Here is a tiny trained network, its code and every weight. The questions are about switching its units off for an input and a class, where a switched-off unit gives its printed mean instead of its output.

import numpy as np


def w(rows, s, z=0):
    codes = np.array(rows[::2]) - 128.0
    scale = np.full(codes.shape[1], s)
    scale[-1] = z or s
    return codes * scale


def f(y):
    return y / 2 * (1 + np.tanh(0.7978845608 * (y + 0.044715 * y**3)))


def log_softmax(a):
    a = a - a.max(-1, keepdims=True)
    return a - np.log(np.exp(a).sum(-1, keepdims=True))


def net(x, mask):
    res = np.array(x, float).reshape(1, 5) / 4 @ E
    y = f(res @ A[0][:, :-1].T + A[0][:, -1])
    res = res + np.where(mask, y, B[0][:, -1]) @ B[0][:, :-1]
    return log_softmax(res[-1] @ U[:, :-1].T + U[:, -1])


A, B = {}, {}
E = w([
[85,102,149,44,151,121,161],'x0',
[117,88,185,59,204,171,174],'x1',
[146,4,177,123,150,50,82],'x2',
[102,113,254,165,84,173,170],'x3',
[102,101,123,118,91,18,176],'x4',
],0.0073)
A[0] = w([
[51,152,104,136,79,128,96,40],'n1',
[103,225,106,137,138,139,191,112],'n2',
[115,196,140,78,79,160,108,112],'n3',
[210,85,151,95,67,82,168,16],'n4',
[99,222,121,149,178,98,118,1],'n5',
[117,121,162,70,120,139,112,80],'n6',
[56,163,245,153,85,140,111,140],'n7',
],0.011,0.0018)
B[0] = w([
[173,148,111,204,188,79,56,167],'n1',
[76,82,221,58,89,96,24,254],'n2',
[220,56,205,127,97,99,177,197],'n3',
[254,208,135,76,132,60,197,177],'n4',
[40,99,99,139,149,84,67,175],'n5',
[165,205,99,134,211,71,105,167],'n6',
[100,21,82,197,164,154,175,255],'n7',
],0.007,0.0047)
U = w([
[48,35,2,198,135,160,108,145],'0',
[127,169,252,139,121,83,29,7],'1',
[96,209,99,208,169,137,119,108],'2',
[204,241,78,152,45,205,179,228],'3',
],0.0043,0.0015)

Each question gives the input, the list of numbers given to net, and the class t.
The units are the neurons (one row each of A and B). Each row of codes is followed by its name. A weight is (code - 128) times the scale printed after its matrix; where a second scale follows, it is the last column's (A, B and U).
mask holds one flag per neuron, in row order. A switched-off neuron (its flag False) gives its mean, the last column of its row in B, instead of its output. The means were averaged over made-up inputs and are rounded, as every weight is.
A unit's drop is (log p(t) with every unit on - log p(t) with that unit switched off) / (log p(t) with every unit on - log p(t) with every unit switched off).
The circuit of an input: a set's keep is (log p(t) with only the set's units on - log p(t) with every unit switched off) / (log p(t) with every unit on - log p(t) with every unit switched off). Starting from all 7 units, units are removed one at a time, each time the one whose removal leaves the highest keep (on an exact tie, the one counted first), for as long as the keep stays at least 0.8.
units of the circuit, in order: the units of the circuit, biggest drop first
k most important neurons: the k neurons with the biggest drops, biggest first
drop of u: that unit's drop, to one decimal
input [-2,0,1,8,-8], class 0: units of the circuit, in order -> n7
input [-8,-6,-6,-3,0], class 1: units of the circuit, in order -> n2; n7
input [1,6,3,6,8], class 3: units of the circuit, in order -> n4; n2
input [-2,1,-6,-1,-3], class 1: units of the circuit, in order -> n2; n7
input [-4,4,2,2,8], class 3: 3 most important neurons -> n4; n2; n5
input [-5,-2,-7,1,-5], class 1: 2 most important neurons -> n2; n3
input [-1,0,-5,0,-5], class 1: units of the circuit, in order -> n2; n3
input [-7,-4,-7,8,1], class 0: 2 most important neurons -> n7; n4
input [7,1,-7,-2,1], class 1: 3 most important neurons -> n2; n7; n3
input [-5,1,-5,5,4], class 0: 3 most important neurons -> n7; n4; n6
input [-2,-8,6,8,-3], class 0: drop of n7 -> 0.9
input [-5,-4,-4,5,-3], class 0: drop of n7 -> 0.8
input [4,-1,0,7,-7], class 0: drop of n1 -> 0.0
